Below are the code and all the weights of a small trained network. Each question names an input and a target symbol and asks about switching units off, where a switched-off unit gives its printed mean instead of its output.

import numpy as np


def w(rows, s, z=0):
    codes = np.array(rows[::2]) - 128.0
    scale = np.full(codes.shape[1], s)
    scale[-1] = z or s
    return codes * scale


def f(y):
    return y / 2 * (1 + np.tanh(0.7978845608 * (y + 0.044715 * y**3)))


def softmax(a):
    e = np.exp(a - a.max(-1, keepdims=True))
    return e / e.sum(-1, keepdims=True)


def log_softmax(a):
    a = a - a.max(-1, keepdims=True)
    return a - np.log(np.exp(a).sum(-1, keepdims=True))


def net(x, mask):
    ids = ['ΓΨΩαβεζηθλμξπτφ'.index(c) for c in x.split()]
    T = len(ids)
    res = E[ids] + P[:T]
    u = 0
    for l in range(2):
        q, k, v = (res @ M[l].T for M in (Q, K, V))
        z = softmax(np.where(np.tri(T) > 0, q @ k.T / 4**0.5, -1e9)) @ v
        res = res + np.where(mask[u], z, O[l][:, -1]) @ O[l][:, :-1]
        u += 1
        y = f(res @ A[l][:, :-1].T + A[l][:, -1])
        res = res + np.where(mask[u : u + 4], y, B[l][:, -1]) @ B[l][:, :-1]
        u += 4
    return log_softmax(res[-1] @ U[:, :-1].T + U[:, -1])


Q, K, V, O, A, B = {}, {}, {}, {}, {}, {}
E = w([
[201,44,129,129],'Γ',
[38,136,80,143],'Ψ',
[144,78,92,235],'Ω',
[157,77,144,171],'α',
[37,166,51,152],'β',
[166,79,128,168],'ε',
[42,168,46,153],'ζ',
[170,69,151,152],'η',
[161,88,101,185],'θ',
[101,88,58,108],'λ',
[148,91,149,182],'μ',
[140,148,188,187],'ξ',
[83,106,4,152],'π',
[138,84,165,197],'τ',
[89,110,97,81],'φ',
],0.019)
P = w([
[31,137,249,103],'0',
[126,81,120,164],'1',
[126,101,118,157],'2',
[122,114,108,170],'3',
[118,126,87,187],'4',
[120,133,77,188],'5',
[106,137,108,175],'6',
[109,140,121,161],'7',
],0.013)
Q[0] = w([
[140,72,92,115],'0.h0',
[178,207,107,160],'0.h0',
[100,187,132,128],'0.h0',
[253,81,171,209],'0.h0',
],0.011)
K[0] = w([
[159,102,170,133],'0.h0',
[239,81,255,131],'0.h0',
[53,157,119,193],'0.h0',
[163,195,129,130],'0.h0',
],0.0084)
V[0] = w([
[178,44,183,135],'0.h0',
[234,181,255,198],'0.h0',
[103,145,179,113],'0.h0',
[183,191,147,69],'0.h0',
],0.0087)
O[0] = w([
[147,78,59,119,200],'0.h0',
[118,145,216,120,248],'0.h0',
[176,99,143,35,140],'0.h0',
[179,148,254,64,3],'0.h0',
],0.0076,0.0068)
A[0] = w([
[128,162,147,6,169],'0.n0',
[47,71,117,142,207],'0.n1',
[131,63,87,102,3],'0.n2',
[190,128,142,158,233],'0.n3',
],0.013,0.004)
B[0] = w([
[97,9,131,81,131],'0.n0',
[131,80,151,84,251],'0.n1',
[63,190,169,146,159],'0.n2',
[132,180,132,212,177],'0.n3',
],0.011,0.013)
Q[1] = w([
[12,129,142,106],'1.h0',
[162,145,122,146],'1.h0',
[169,41,77,78],'1.h0',
[168,126,127,117],'1.h0',
],0.011)
K[1] = w([
[1,148,249,76],'1.h0',
[53,180,50,133],'1.h0',
[129,47,85,137],'1.h0',
[108,135,110,151],'1.h0',
],0.0091)
V[1] = w([
[117,160,11,151],'1.h0',
[48,158,113,84],'1.h0',
[2,199,108,158],'1.h0',
[167,13,41,208],'1.h0',
],0.0098)
O[1] = w([
[113,125,118,72,18],'1.h0',
[182,92,152,150,93],'1.h0',
[135,151,129,72,155],'1.h0',
[118,102,252,128,254],'1.h0',
],0.014,0.0086)
A[1] = w([
[147,108,189,167,154],'1.n0',
[86,252,123,150,1],'1.n1',
[191,42,114,110,192],'1.n2',
[84,112,84,30,125],'1.n3',
],0.014,0.0039)
B[1] = w([
[113,215,68,80,254],'1.n0',
[57,2,86,12,156],'1.n1',
[179,203,179,143,151],'1.n2',
[212,125,144,72,140],'1.n3',
],0.0088,0.023)
U = w([
[171,254,165,192,240],'Γ',
[39,143,96,62,185],'Ψ',
[108,21,186,164,81],'Ω',
[174,182,50,74,27],'α',
[162,132,53,137,135],'β',
[175,113,117,135,107],'ε',
[117,59,152,161,68],'ζ',
[129,78,145,162,73],'η',
[167,102,123,136,105],'θ',
[136,106,124,144,33],'λ',
[164,43,166,117,164],'μ',
[133,110,117,149,27],'ξ',
[137,81,142,152,54],'π',
[132,91,130,157,75],'τ',
[169,180,61,85,3],'φ',
],0.0087,0.0041)

Each question gives the input, a string of symbols that net reads in full, and the target symbol t.
The units are the heads (4 rows each of Q, K, V and O) and the neurons (one row each of A and B). Each row of codes is followed by its name. A weight is (code - 128) times the scale printed after its matrix; where a second scale follows, it is the last column's (O, A, B and U).
mask holds one flag per unit, layer by layer, with each layer's heads first. A switched-off unit (its flag False) gives its mean, the last column of its rows in O or B, instead of its output. The means were averaged over made-up inputs and are rounded, as every weight is.
A unit's drop is (log p(t) with every unit on - log p(t) with that unit switched off) / (log p(t) with every unit on - log p(t) with every unit switched off).
The circuit of an input: a set's keep is (log p(t) with only the set's units on - log p(t) with every unit switched off) / (log p(t) with every unit on - log p(t) with every unit switched off). Starting from all 10 units, units are removed one at a time, each time the one whose removal leaves the highest keep (on an exact tie, the one counted first), for as long as the keep stays at least 0.8.
circuit, biggest first: the units of the circuit, biggest drop first
unit that matters most: the unit with the biggest drop
k most important neurons: the k neurons with the biggest drops, biggest first
k most important neurons of layer l: the k neurons of layer l with the biggest drops, biggest first
input π π π ξ α, target Γ: 4 most important neurons => (1.n2 1.n1 0.n1 1.n0)
input φ π θ ξ ξ α π ζ, target Γ: circuit, biggest first => (1.h0 0.n0 1.n1 0.n1)
input ξ ζ ξ ε, target Γ: unit that matters most => 1.n1
input π ξ ξ ε ε π Ψ, target μ: 2 most important neurons => (0.n1 1.n0)
input ξ π ζ π, target β: circuit, biggest first => (1.h0 0.h0)
input π π θ ε, target Γ: circuit, biggest first => (1.n2 1.n1)
input π Ω α θ π ξ φ, target μ: circuit, biggest first => (1.n0 1.h0 1.n3)
input π Ω θ, target Γ: 3 most important neurons of layer 0 => (0.n1 0.n2 0.n3)
input β ξ Ω ξ Ω α θ Ω, target Ψ: 2 most important neurons => (1.n0 0.n2)
input ξ Ψ ξ, target Ψ: 3 most important neurons => (0.n1 1.n1 0.n0)
input π π λ, target μ: circuit, biggest first => (1.h0 0.h0 1.n3)
input ξ α Ψ ε φ λ, target β: circuit, biggest first => (1.h0 0.h0 0.n2)
input ζ η λ, target α: 2 most important neurons => (0.n2 1.n3)
input π ξ ξ π, target μ: unit that matters most => 0.n1
input λ β ξ π Ψ ξ, target Ψ: circuit, biggest first => (0.n1 1.n1 0.h0 1.h0)
input ζ θ μ θ, target Ψ: circuit, biggest first => (1.h0 1.n0)
input φ θ Ω μ β, target Γ: 4 most important neurons => (0.n0 1.n2 1.n1 0.n1)
input Ω ξ π π ζ β Ψ Γ, target Γ: 2 most important neurons of layer 1 => (1.n2 1.n1)
input Γ μ ε Ω, target Γ: 2 most important neurons => (1.n0 1.n1)
input ξ π ξ ζ θ, target Γ: circuit, biggest first => (1.n1 0.h0)
input π π η β, target μ: most important neuron of layer 1 => (1.n0)
